Here is a tiny trained network, its code and every weight. The questions are about switching its units off for an input and a target symbol, where a switched-off unit gives its printed mean instead of its output.

import numpy as np


def w(rows, s, z=0):
    codes = np.array(rows[::2]) - 128.0
    scale = np.full(codes.shape[1], s)
    scale[-1] = z or s
    return codes * scale


def f(y):
    return np.maximum(y, 0)


def softmax(a):
    e = np.exp(a - a.max(-1, keepdims=True))
    return e / e.sum(-1, keepdims=True)


def log_softmax(a):
    a = a - a.max(-1, keepdims=True)
    return a - np.log(np.exp(a).sum(-1, keepdims=True))


def net(x, mask):
    ids = ['αβγδεζηθμξπσφψω'.index(c) for c in x.split()]
    T = len(ids)
    res = E[ids] + P[:T]
    r = res
    for j in range(2):
        rows = slice(2 * j, 2 * j + 2)
        q, k, v = (r @ M[0][rows].T for M in (Q, K, V))
        z = softmax(np.where(np.tri(T) > 0, q @ k.T / 2**0.5, -1e9)) @ v
        o = O[0][rows]
        res = res + np.where(mask[j], z, o[:, -1]) @ o[:, :-1]
    y = f(res @ A[0][:, :-1].T + A[0][:, -1])
    res = res + np.where(mask[2:6], y, B[0][:, -1]) @ B[0][:, :-1]
    return log_softmax(res[-1] @ U[:, :-1].T + U[:, -1])


Q, K, V, O, A, B = {}, {}, {}, {}, {}, {}
E = w([
[124,84,158,98,201,179,88,126,118,166,139,93],'α',
[185,173,137,147,90,46,190,150,96,190,83,150],'β',
[86,92,49,144,110,163,110,78,154,108,157,128],'γ',
[98,168,184,78,146,85,165,156,164,160,107,54],'δ',
[99,159,119,122,9,85,161,107,137,70,78,108],'ε',
[68,128,128,107,129,157,54,82,180,83,155,79],'ζ',
[132,57,66,152,154,174,90,113,90,149,161,151],'η',
[142,93,105,168,85,144,112,152,21,102,96,160],'θ',
[111,152,101,156,159,46,169,138,127,210,170,92],'μ',
[115,131,32,132,24,129,153,122,117,69,76,147],'ξ',
[65,159,172,120,105,191,152,118,99,123,96,128],'π',
[62,149,92,101,91,120,139,97,210,103,149,80],'σ',
[166,114,185,75,174,129,153,168,103,186,78,108],'φ',
[77,92,142,80,192,117,117,110,208,162,201,56],'ψ',
[143,94,69,138,151,96,157,156,95,182,137,128],'ω',
],0.011)
P = w([
[50,80,152,89,37,150,109,192,150,253,139,169],'0',
[54,143,88,150,195,79,149,116,103,119,25,139],'1',
[141,216,106,106,195,118,157,90,107,62,160,140],'2',
[95,16,152,217,46,151,114,245,220,191,125,139],'3',
[102,87,55,174,225,59,134,99,128,91,38,119],'4',
[186,197,106,133,194,132,179,79,85,56,145,101],'5',
[207,37,112,191,77,182,170,158,175,139,146,19],'6',
[66,103,70,136,223,92,93,88,94,121,14,122],'7',
[86,147,144,75,170,90,55,45,92,134,102,171],'8',
[190,166,190,62,23,226,157,172,101,151,197,49],'9',
],0.011)
Q[0] = w([
[53,45,115,198,126,92,106,174,176,183,21,112],'h1',
[162,135,127,155,100,203,206,149,112,121,162,32],'h1',
[105,141,127,81,160,28,29,124,117,120,120,249],'h2',
[29,39,114,195,133,92,94,166,181,178,2,132],'h2',
],0.0086)
K[0] = w([
[1,131,143,66,57,116,92,183,109,230,151,233],'h1',
[154,102,144,239,116,162,176,220,189,109,139,100],'h1',
[132,160,124,67,148,88,81,28,61,129,119,128],'h2',
[5,119,134,35,71,113,67,170,114,219,125,228],'h2',
],0.0089)
V[0] = w([
[92,187,180,90,28,223,98,96,91,71,36,148],'h1',
[191,176,180,125,92,11,237,201,96,152,27,147],'h1',
[85,183,238,33,162,81,144,105,225,131,133,1],'h2',
[175,104,245,97,228,216,55,170,83,182,126,142],'h2',
],0.008)
O[0] = w([
[158,173,50,100,91,177,185,80,45,107,181,47,186],'h1',
[138,113,173,6,90,19,24,46,77,107,109,142,17],'h1',
[137,122,191,163,130,76,210,76,163,99,23,16,254],'h2',
[243,171,199,105,161,111,133,211,181,42,141,127,104],'h2',
],0.011,0.0011)
A[0] = w([
[115,204,56,144,190,120,154,62,77,110,128,111,117],'n1',
[139,204,85,95,209,113,125,127,108,64,130,173,239],'n2',
[156,128,134,114,53,180,79,206,132,155,254,167,3],'n3',
[162,168,104,138,96,192,178,234,166,133,189,109,64],'n4',
],0.0081,0.0017)
B[0] = w([
[160,208,133,119,133,134,35,182,132,129,119,144,242],'n1',
[116,66,124,84,48,121,225,153,244,207,112,147,197],'n2',
[85,173,80,97,119,39,206,173,103,79,93,118,224],'n3',
[187,117,140,155,146,139,92,45,114,97,195,182,254],'n4',
],0.011,0.0099)
U = w([
[159,117,161,147,118,162,153,142,200,146,128,146,132],'α',
[144,113,144,74,78,83,94,61,117,131,154,181,42],'β',
[133,115,122,166,140,198,78,85,134,180,164,178,144],'γ',
[131,163,110,75,187,74,167,97,80,45,80,97,24],'δ',
[179,151,110,96,133,111,93,52,30,81,176,80,133],'ε',
[175,174,158,167,198,129,52,143,115,50,134,145,23],'ζ',
[91,128,101,147,129,151,191,115,144,153,160,179,108],'η',
[88,134,136,111,94,107,134,236,149,126,124,138,85],'θ',
[85,166,151,135,222,71,94,82,105,71,100,223,153],'μ',
[116,100,95,106,65,173,74,115,99,204,174,123,118],'ξ',
[188,179,155,98,105,131,68,216,164,129,141,105,253],'π',
[72,172,68,149,163,135,161,138,88,139,83,86,163],'σ',
[150,89,144,83,55,108,201,105,152,138,107,84,92],'φ',
[74,86,103,152,130,166,254,127,135,166,107,68,144],'ψ',
[95,74,153,118,74,160,88,169,192,224,143,189,203],'ω',
],0.0081,0.0048)

Each question gives the input, a string of symbols that net reads in full, and the target symbol t.
The units are the heads (2 rows each of Q, K, V and O) and the neurons (one row each of A and B). Each row of codes is followed by its name. A weight is (code - 128) times the scale printed after its matrix; where a second scale follows, it is the last column's (O, A, B and U).
mask holds one flag per unit, heads first, then neurons. A switched-off unit (its flag False) gives its mean, the last column of its rows in O or B, instead of its output. The means were averaged over made-up inputs and are rounded, as every weight is.
A unit's drop is (log p(t) with every unit on - log p(t) with that unit switched off) / (log p(t) with every unit on - log p(t) with every unit switched off).
The circuit of an input: a set's keep is (log p(t) with only the set's units on - log p(t) with every unit switched off) / (log p(t) with every unit on - log p(t) with every unit switched off). Starting from all 6 units, units are removed one at a time, each time the one whose removal leaves the highest keep (on an exact tie, the one counted first), for as long as the keep stays at least 0.8.
units of the circuit, in order: the units of the circuit, biggest drop first
most important unit: the unit with the biggest drop
top k neurons: the k neurons with the biggest drops, biggest first
which heads matter: for each layer, one digit per head in row order, 1 if its drop is at least 0.15 and else 0, layers parted by /
input ζ σ ξ μ π μ σ ζ δ, target δ: units of the circuit, in order -> [h2]
input π σ η π π π ε, target ε: units of the circuit, in order -> [h1; n2]
input σ φ σ ω π ζ ε, target θ: units of the circuit, in order -> [h2; n3]
input θ θ ζ θ α π π μ σ, target σ: units of the circuit, in order -> [h2; h1; n2]
input β π η, target η: top 3 neurons -> [n2; n3; n4]
input α π γ σ β π π ζ ξ, target ξ: units of the circuit, in order -> [h2; n3]
input σ η φ ψ μ δ π θ, target σ: units of the circuit, in order -> [h2; h1; n1]
input ζ φ η ε δ, target ζ: top 3 neurons -> [n4; n1; n2]
input π φ σ π σ π α π θ ξ, target ζ: top 2 neurons -> [n4; n2]
input π μ α π ξ ω θ η π σ, target δ: units of the circuit, in order -> [n3; h2; n4]
input π ξ θ, target θ: units of the circuit, in order -> [h2; n3; n2]
input β π ψ ε σ, target β: which heads matter -> 10
input δ β π θ π δ ζ σ δ μ, target γ: which heads matter -> 11
input π δ π α ω, target π: most important unit -> n1
input π ω γ ξ π δ π ζ, target π: units of the circuit, in order -> [n1; h1; n2]
input ω σ σ π μ π α δ μ σ, target ζ: units of the circuit, in order -> [n4; h2; h1]
input μ π π θ π η γ, target δ: which heads matter -> 01
input δ γ σ ω μ ζ, target ζ: top 3 neurons -> [n1; n2; n3]
input π ζ π β α σ η μ μ α, target μ: units of the circuit, in order -> [n3; n4; h1; h2]
input π π ζ π ω α ω, target ε: units of the circuit, in order -> [h1; n2]
input θ ε σ σ η φ, target φ: top 3 neurons -> [n1; n2; n4]
input ζ α σ σ, target γ: which heads matter -> 10
input μ β ε δ μ μ σ π π δ, target ψ: most important unit -> h2
